Here is a tiny trained network, its code and every weight. The questions are about switching its units off for an input and a target symbol, where a switched-off unit gives its printed mean instead of its output.

import numpy as np


def w(rows, s, z=0):
    codes = np.array(rows[::2]) - 128.0
    scale = np.full(codes.shape[1], s)
    scale[-1] = z or s
    return codes * scale


def norm(h):
    return h / np.sqrt((h * h).mean(-1, keepdims=True) + 1e-5)


def f(y):
    return np.maximum(y, 0)


def softmax(a):
    e = np.exp(a - a.max(-1, keepdims=True))
    return e / e.sum(-1, keepdims=True)


def log_softmax(a):
    a = a - a.max(-1, keepdims=True)
    return a - np.log(np.exp(a).sum(-1, keepdims=True))


def net(x, mask):
    ids = ['αβγδεζηθλπστφψω'.index(c) for c in x.split()]
    T = len(ids)
    res = E[ids] + P[:T]
    u = 0
    for l in range(3):
        r = norm(res)
        for j in range(3):
            rows = slice(2 * j, 2 * j + 2)
            q, k, v = (r @ M[l][rows].T for M in (Q, K, V))
            z = softmax(np.where(np.tri(T) > 0, q @ k.T / 2**0.5, -1e9)) @ v
            o = O[l][rows]
            res = res + np.where(mask[u + j], z, o[:, -1]) @ o[:, :-1]
        u += 3
        y = f(norm(res) @ A[l][:, :-1].T + A[l][:, -1])
        res = res + np.where(mask[u : u + 4], y, B[l][:, -1]) @ B[l][:, :-1]
        u += 4
    return log_softmax(norm(res)[-1] @ U[:, :-1].T + U[:, -1])


Q, K, V, O, A, B = {}, {}, {}, {}, {}, {}
E = w([
[101,145,97,79,129,112,94],'α',
[81,130,136,103,118,73,146],'β',
[188,129,72,129,139,196,75],'γ',
[45,81,122,83,129,24,141],'δ',
[135,138,126,90,127,91,115],'ε',
[74,169,101,57,118,86,95],'ζ',
[95,146,90,85,120,101,101],'η',
[96,135,103,88,125,109,98],'θ',
[84,112,81,83,100,59,71],'λ',
[149,254,110,68,172,143,158],'π',
[17,85,168,173,98,204,86],'σ',
[155,68,156,193,122,108,79],'τ',
[156,65,231,88,121,144,163],'φ',
[155,142,85,116,136,144,89],'ψ',
[64,107,124,146,167,134,139],'ω',
],0.023)
P = w([
[153,205,12,173,2,16,221],'0',
[173,49,4,56,152,100,70],'1',
[145,76,52,82,157,103,70],'2',
[131,100,82,98,160,105,72],'3',
[127,122,101,110,161,108,76],'4',
[118,133,120,120,159,110,77],'5',
[118,148,133,126,162,109,81],'6',
[113,155,146,129,164,105,84],'7',
[108,161,156,137,165,105,85],'8',
[109,167,166,139,168,102,89],'9',
[99,170,177,145,166,98,92],'10',
[101,166,183,148,164,97,91],'11',
[100,167,188,150,159,99,95],'12',
],0.0083)
Q[0] = w([
[85,102,91,134,88,90,153],'0.h0',
[149,115,213,6,78,137,94],'0.h0',
[168,165,103,102,109,133,76],'0.h1',
[82,141,113,66,173,117,85],'0.h1',
[138,137,153,52,126,103,9],'0.h2',
[182,126,137,154,174,67,209],'0.h2',
],0.013)
K[0] = w([
[96,79,148,163,88,86,139],'0.h0',
[164,132,200,6,61,104,119],'0.h0',
[130,154,95,135,160,96,94],'0.h1',
[81,162,134,97,125,154,119],'0.h1',
[148,123,198,93,37,131,42],'0.h2',
[124,221,70,165,138,99,112],'0.h2',
],0.011)
V[0] = w([
[141,102,190,141,142,141,110],'0.h0',
[90,121,100,148,96,167,89],'0.h0',
[94,107,161,44,94,201,198],'0.h1',
[204,58,230,141,94,121,112],'0.h1',
[158,127,152,98,1,133,140],'0.h2',
[104,99,137,162,163,111,226],'0.h2',
],0.013)
O[0] = w([
[146,149,96,2,144,198,160,125],'0.h0',
[28,121,160,135,51,168,49,253],'0.h0',
[149,120,168,71,123,227,68,82],'0.h1',
[41,121,220,185,125,109,112,20],'0.h1',
[144,242,34,64,19,229,148,111],'0.h2',
[98,151,161,220,53,54,136,58],'0.h2',
],0.0061,0.0045)
A[0] = w([
[185,151,46,125,133,161,60,55],'0.n0',
[160,146,211,97,84,197,124,26],'0.n1',
[106,136,113,110,135,5,145,248],'0.n2',
[142,42,115,75,153,135,96,201],'0.n3',
],0.016,0.0017)
B[0] = w([
[35,194,255,202,41,108,70,211],'0.n0',
[169,36,199,186,149,107,67,182],'0.n1',
[20,160,242,179,34,194,56,254],'0.n2',
[119,178,133,127,4,97,121,241],'0.n3',
],0.0089,0.0095)
Q[1] = w([
[142,168,123,89,103,94,182],'1.h0',
[186,123,191,178,153,115,159],'1.h0',
[178,161,153,96,138,79,188],'1.h1',
[85,116,112,138,107,51,102],'1.h1',
[251,63,83,122,58,84,100],'1.h2',
[137,100,137,170,138,88,196],'1.h2',
],0.023)
K[1] = w([
[130,163,92,113,101,126,124],'1.h0',
[189,129,113,140,157,122,134],'1.h0',
[123,159,87,172,107,115,124],'1.h1',
[116,120,181,122,89,77,165],'1.h1',
[77,180,5,182,60,143,93],'1.h2',
[148,133,153,156,70,105,96],'1.h2',
],0.023)
V[1] = w([
[40,177,101,136,132,128,139],'1.h0',
[114,1,115,176,105,113,137],'1.h0',
[102,179,82,158,214,114,38],'1.h1',
[47,176,61,180,116,103,164],'1.h1',
[199,101,195,125,58,120,189],'1.h2',
[93,172,37,185,70,119,138],'1.h2',
],0.015)
O[1] = w([
[106,91,68,89,196,75,141,191],'1.h0',
[156,207,86,112,88,125,170,254],'1.h0',
[110,141,190,34,122,218,18,50],'1.h1',
[137,87,130,24,55,218,100,92],'1.h1',
[197,47,25,84,210,175,99,185],'1.h2',
[150,254,167,131,214,154,178,99],'1.h2',
],0.0078,0.009)
A[1] = w([
[133,61,147,151,82,148,139,2],'1.n0',
[250,96,119,80,28,154,214,44],'1.n1',
[53,176,68,52,89,157,217,162],'1.n2',
[228,203,134,105,15,99,120,106],'1.n3',
],0.02,0.00079)
B[1] = w([
[149,120,168,192,157,71,87,206],'1.n0',
[253,111,92,130,89,91,205,145],'1.n1',
[67,237,74,96,47,160,78,206],'1.n2',
[40,191,69,86,63,181,91,247],'1.n3',
],0.018,0.011)
Q[2] = w([
[145,188,174,16,183,169,193],'2.h0',
[232,130,72,128,59,127,251],'2.h0',
[137,45,161,164,133,184,178],'2.h1',
[142,105,175,199,207,161,79],'2.h1',
[98,153,96,138,131,191,130],'2.h2',
[141,124,100,173,110,170,103],'2.h2',
],0.021)
K[2] = w([
[189,192,185,44,138,177,172],'2.h0',
[250,49,104,159,123,151,158],'2.h0',
[166,94,126,131,141,82,128],'2.h1',
[171,157,202,128,101,139,113],'2.h1',
[110,114,102,131,133,129,122],'2.h2',
[137,162,164,156,143,179,101],'2.h2',
],0.023)
V[2] = w([
[118,98,65,159,96,156,118],'2.h0',
[189,138,86,101,109,198,129],'2.h0',
[19,138,108,112,175,96,120],'2.h1',
[97,76,161,132,173,115,113],'2.h1',
[254,173,247,95,58,72,139],'2.h2',
[84,136,152,140,188,121,63],'2.h2',
],0.02)
O[2] = w([
[161,177,179,46,188,110,122,193],'2.h0',
[122,75,154,161,124,38,163,58],'2.h0',
[219,137,162,116,252,113,116,176],'2.h1',
[66,182,153,126,173,93,61,5],'2.h1',
[82,215,171,56,96,176,132,74],'2.h2',
[144,109,77,123,92,112,214,166],'2.h2',
],0.011,0.015)
A[2] = w([
[136,126,198,132,90,142,140,3],'2.n0',
[51,83,251,169,175,128,98,225],'2.n1',
[155,135,197,154,117,189,89,37],'2.n2',
[87,114,95,110,157,145,118,254],'2.n3',
],0.027,0.0006)
B[2] = w([
[111,116,153,118,194,156,111,174],'2.n0',
[151,126,100,160,166,252,130,223],'2.n1',
[80,101,180,107,131,67,121,251],'2.n2',
[117,141,169,102,105,139,167,162],'2.n3',
],0.025,0.012)
U = w([
[153,135,82,96,145,116,121,108],'α',
[124,162,95,131,153,106,147,71],'β',
[230,110,204,132,34,156,182,214],'γ',
[120,124,168,167,173,252,115,164],'δ',
[77,110,254,103,104,85,83,128],'ε',
[59,100,62,96,148,121,254,185],'ζ',
[138,162,104,158,140,102,134,89],'η',
[144,151,119,136,125,111,95,4],'θ',
[118,189,155,223,112,109,234,169],'λ',
[140,129,85,73,150,120,133,90],'π',
[73,232,112,81,31,169,131,157],'σ',
[149,155,134,151,114,123,131,31],'τ',
[160,147,107,113,137,119,112,75],'φ',
[164,58,96,38,93,157,107,73],'ψ',
[128,74,91,146,75,130,125,101],'ω',
],0.0086,0.003)

Each question gives the input, a string of symbols that net reads in full, and the target symbol t.
The units are the heads (2 rows each of Q, K, V and O) and the neurons (one row each of A and B). Each row of codes is followed by its name. A weight is (code - 128) times the scale printed after its matrix; where a second scale follows, it is the last column's (O, A, B and U).
mask holds one flag per unit, layer by layer, with each layer's heads first. A switched-off unit (its flag False) gives its mean, the last column of its rows in O or B, instead of its output. The means were averaged over made-up inputs and are rounded, as every weight is.
A unit's drop is (log p(t) with every unit on - log p(t) with that unit switched off) / (log p(t) with every unit on - log p(t) with every unit switched off).
The circuit of an input: a set's keep is (log p(t) with only the set's units on - log p(t) with every unit switched off) / (log p(t) with every unit on - log p(t) with every unit switched off). Starting from the 12 units with the biggest drops (on a tie, the unit counted first), units are removed one at a time, each time the one whose removal leaves the highest keep (on an exact tie, the one counted first), for as long as the keep stays at least 0.8.
units of the circuit, in order: the units of the circuit, biggest drop first
k most important neurons: the k neurons with the biggest drops, biggest first
which heads matter: for each layer, one digit per head in row order, 1 if its drop is at least 0.15 and else 0, layers parted by /
input η θ β σ σ β σ τ γ β, target δ: units of the circuit, in order	[0.n2, 2.n1, 0.n3]
input σ δ β σ ψ η ω π α ε π β η, target ε: which heads matter	110 / 100 / 010
input τ τ σ δ π γ τ σ ω λ τ, target δ: 3 most important neurons	[2.n1, 1.n3, 1.n2]
input β ε ω β ω ψ β π π ω, target δ: units of the circuit, in order	[0.h2, 2.n1]
input π φ σ, target ω: most important neuron	[0.n2]
input ε σ τ ψ γ ω ψ, target ε: units of the circuit, in order	[0.n0, 2.n2]
input ω τ γ σ π π φ σ λ σ ε, target ε: 4 most important neurons	[0.n0, 1.n1, 1.n3, 1.n0]
input β τ σ σ σ τ σ ω δ β, target ε: 4 most important neurons	[0.n2, 0.n1, 0.n0, 2.n2]
input σ ψ σ β ψ σ ω σ τ, target σ: which heads matter	000 / 011 / 000
input τ σ δ φ ψ σ τ β α τ α δ ω, target ζ: which heads matter	100 / 011 / 010
input τ η ω π τ σ σ τ σ ω, target ε: which heads matter	111 / 111 / 101
input σ σ τ δ σ τ, target ε: units of the circuit, in order	[1.n2, 2.n2]
input δ σ ε τ σ σ π δ β α δ, target δ: units of the circuit, in order	[0.n2, 2.n1]
input σ τ σ τ τ τ σ, target δ: which heads matter	110 / 000 / 010
input ω β ω σ τ τ ψ σ σ σ π ω, target δ: 2 most important neurons	[2.n1, 1.n2]
input σ ω τ τ τ τ β ω, target ε: which heads matter	011 / 100 / 000
input σ η σ, target ε: which heads matter	110 / 100 / 000
input τ σ β τ ω ψ τ λ ζ φ, target γ: 3 most important neurons	[1.n1, 0.n2, 0.n0]
input τ τ ω ψ ω σ ω δ τ σ, target ε: units of the circuit, in order	[1.n3, 2.n2]
input σ δ τ ω ψ σ π σ θ σ, target δ: units of the circuit, in order	[2.n1, 1.n3]
input π σ σ β λ β, target ε: 2 most important neurons	[0.n2, 2.n1]
input α β ω φ γ τ, target λ: which heads matter	000 / 010 / 000
input α τ ψ σ φ ψ σ α α δ, target δ: which heads matter	000 / 000 / 001
input σ ω θ φ η σ θ η β σ σ π, target ψ: which heads matter	000 / 001 / 000
input σ β β σ β τ ω β, target δ: which heads matter	100 / 000 / 000
input ω σ γ σ ω σ β τ σ φ ε, target ε: which heads matter	011 / 101 / 101
